[ 91  78 128 119 156  74 122 138  74  97 159 159 154 147 137 146 155 164
 143  76 108  79 137  64 148 131 118 142 132 151  76  99 160 165  95  83
 153]  (130)
[163 150  95  73  70 170 156  70 173 128 110 103 112 131 111  69  83  63
  78 187 173 148 150 171  84 145 162 158 139  90 183 165  76  73 190 144
 101]  (183)
[ 83  80 131 146 145  84 112  89  82 106 149 131 101 106 146 122 120 104
 125 113 109  96 115  87 125 144 101 137 121 132  90 101 134 132  93  91
 133]  (210)
[122 146 163 147 149 143 127 157 146 161 135 176 160 159 149 175 168 132
 160  94 136 125 112 123 150 141 117  99 145 163 128 132 154 175 124 122
 178]  (86)
[130 165 103 110 124 162  98 127 152 121  91 165 111  86 133 123 133 120
 125 159 124 161 128 156 151 148 142 131 132 118 185 145 124 147 143 124
 149]  (205)
[108  87 150 182 158  86 134 117  89 125 166 167 107 127 161 166 164 132
 144  83 109  93 108  90 148 152 122 128 115 149  81 110 171 166 118 111
 150]  (62)
back: [ 73  76 165 183  90 139 158 162 145  84] : (183)
gone (130): [119 128 159  91  64 143 154  78 160 142 146 108  99 131 151 164  97 147
  95 137 137 156  83  74  76 148  74 122 155 165  79 138 153 132 159  76] : [118]
gone (205): [128 148 185  86 103 165 142 152 124 149 127 156 124  91 124 161 111 159
 110 133 145 151 121 118 130 165 120 132 147 123 124 125 131 162 133  98] : [143]
gone (210): [101 101  84 137  91 115 149 122 106  82 133 121 131 134 112 106  83  93
 104 145 113 125 146  80  96 101 144 146 132 109 131 120  90 125 132  89] : [87]
back: [151 132 142 118 131 148] : (130)

[154 177 181 160 167 164 112 118 143 153 158 105 142 125] = (78)
[145 150 166 192 145 190 132 146 126 170 142 112 170 100] = (107)
[116 125 123 107 119  98 131 151  81 152 120 139  95 112] = (94)
[196 177 181 166 177 198 167 147 159 160 184 144 165 154] = (169)
[125 133 117  65 137  73 152 115 160  97 141 174  97 204] = (183)
[135 103 102 110 112 150 117 129 158 119 117 100 148  83] = (62)
gone (169): [177 167 144 166 181 196 159 147 165 177 198 154 184] : [160]
gone (94): [125 119 131 152 120 123  95 107 112  98 116  81 139] : [151]
asked: [154 177 181 160 167 164 112 118 143 153 158 105 142 125] : (78)
gone (107): [142 166 145 170 145 100 190 126 170 132 146 150 112] : [192]
gone (94): [ 81 131 151 119 112 139 125  98 152  95 107 116 120] : [123]

[ 97 115 112 127  61 137 176 130 118  55 104 196 175  69 178  85 180 166
 113 151 190 138  64  94 200 173 178  80 173 127 180  63  93 142 187 118
 115 173  72  93 189 129 148 194] : (210)
[118 115 172  72  93 101 137 180 157  62  93  57  82  60 101  99  62  94
 195 120 170 144  80  99 118 199 176 200 120  63 188 114 126  92 108 118
 107  82 188 182 134 136  66 197] : (205)
[172  60 186 165 193 146  70  93 165 104 190  62 195 165  70  79 104 125
 192 106 188 125 146 133 121  84  80 108 125  62  55 124 166  96  73  72
 100 184 201 167 178  56 144  66] : (68)
[103 186 134 179 175 120 147 131 115 159 127 151  69  55  77  72  65  64
  89 139 159 198 136  67 143 189 154 159 164  56 126  80 184  94 114 129
  74 153 136  74 187 183 170 166] : (94)
[137 145  89 144 100  60 201 171  81 128 103 108 104 103  58  90 114 195
 132 157 115  88  55 184 176 151 135 110 201  59 127 186 177  99 164  63
 156 115 166  98 163 150  61  99] : (130)
[ 83 177 111 193 195 107 161 182  90 170 193 115 135  75 108  74 135 185
 164 182 125 128 180 160 125 151 167  72 165 123  75 176 165  59 104 147
  73 172 165 146 100  67  60 161] : (107)
gone (68): [188 133  62 146 121  66 190 178  70 201  60 193 108 104 106  70 172 104
 167  84 146 165  73 165 125  80  93 186  55 192 125  72  96 184 100 165
  56 166 195  79  62 144 125] : [124]
back: [167 151] : (107)
gone (210): [175 176 187  97 127 148 127  64 189 104 151  69 130 129 173  93  80 137
  94  55 138 196  61 180 112  93 118 166 200 142 173 180 173  85 190 118
 115  72 194 178  63 178 115] : [113]
back: [ 93  72 173 115 118] : (210)
gone (130): [201  58  61  90 195 115 171  99 145 157 103 164  98 132  99 110 176 115
 163  60 135  63  55 114  89 103 104 128 201  88 127 166 177 144 151 184
 150  59 156 137 186  81 108] : [100]
back: [171 201  60 100 144  89] : (130)

[105 127 117 170] : (94)
[201 193  96 119] : (78)
[133 148 134 208] : (205)
[ 87 160 159  47] : (169)
[161  58 160  92] : (107)
[ 82 196 163 126] : (86)
[132  81 145  54] : (121)
[ 71 199 102  67] : (210)
[186  63 106 201] : (62)
[139 164 144  47] : (183)
[121 174 105 165] : (130)
[140 129  82 140] : (68)
back: [160  58] : (107)
gone (169): [ 47  87 160] : [159]
gone (205): [148 208 133] : [134]

[114 138 134 131 159 121 142 146 138 106 158 124 109 126 186 124 122 119
 128 138 147 123 119 145 169 128 126 118 119 118 107 122  58 142 151 134
 125 130 135  86 131 126 144 140 121  93 105 113 167 140 134] -> (183)
[127 126 135 132 121 159 123 121 135 138 121 126 132 129 138 123 129 119
 128 121 123 125 134 124 131 128 126 133 132 120 137 118 116 129 119 124
 125 119 127 125 131 126 128 149 121 136 130 149 119 121 128] -> (68)
[138  95 135 129 103 127 142 121 121 166 121 124 130 145 126 124 139 108
 145 127 123 123 171 117 103 128 137 123 165 146 137 122 155 129 119 124
 139 136  99 144 105 149 125 114 121 138 130 112 119 133 114] -> (78)
[127 128 135 131 128 127 129 121 131 136 121 129 138 129 123 124 129 130
 128 119 123 129 127 124 126 128 126 138 132 124 140 122 130 129 119 124
 125 122 128 129 133 125 128 138 121 136 134 150 115 118 128] -> (86)
[127 126 135 131 128 127 120 121 131 138 121 126 138 129 132 124 129 119
 128 116 122 126 134 123 126 128 126 132 132 124 146 118 130 129 119 124
 125 121 127 128 131 126 128 143 121 136 132 150 114 116 128] -> (107)
asked: [127 128 135 131 128 127 129 121 131 136 121 129 138 129 123 124 129 130
 128 119 123 129 127 124 126 128 126 138 132 124 140 122 130 129 119 124
 125 122 128 129 133 125 128 138 121 136 134 150 115 118 128] : (86)
back: [128 126 124 127 129 123 119 128 130 129 124] : (86)
gone (86): [136 128 128 124 122 133 126 119 131 128 130 129 124 128 140 123 123 138
 127 132 122 127 121 121 138 125 126 129 119 128 125 128 150 124 130 128
 136 138 121 124 135 129 131 134 129 129 115 129 127 129] : [118]
asked: [114 138 134 131 159 121 142 146 138 106 158 124 109 126 186 124 122 119
 128 138 147 123 119 145 169 128 126 118 119 118 107 122  58 142 151 134
 125 130 135  86 131 126 144 140 121  93 105 113 167 140 134] : (183)
gone (78): [137 138 112 123 142 125 130  95 124 139 135 133 129 124 127 121 103 121
 165  99 123 136 171 124 119 105 119 121 145 129 144 122 128 145 114 155
 117 149 137 121 108 130 146 123 114 138 126 103 127 139] : [166]
back: [114 150 132 136 121 143] : (107)
gone (183): [106 134 126 124 151 119 107 124 134 121 119 140 109 142 144 131 138 186
 128  86 119 167 145 135 118 114 159 134 125 126 123  93 122 142 130 118
 128 138 131 105 138 146 126 147  58 121 122 113 169 140] : [158]

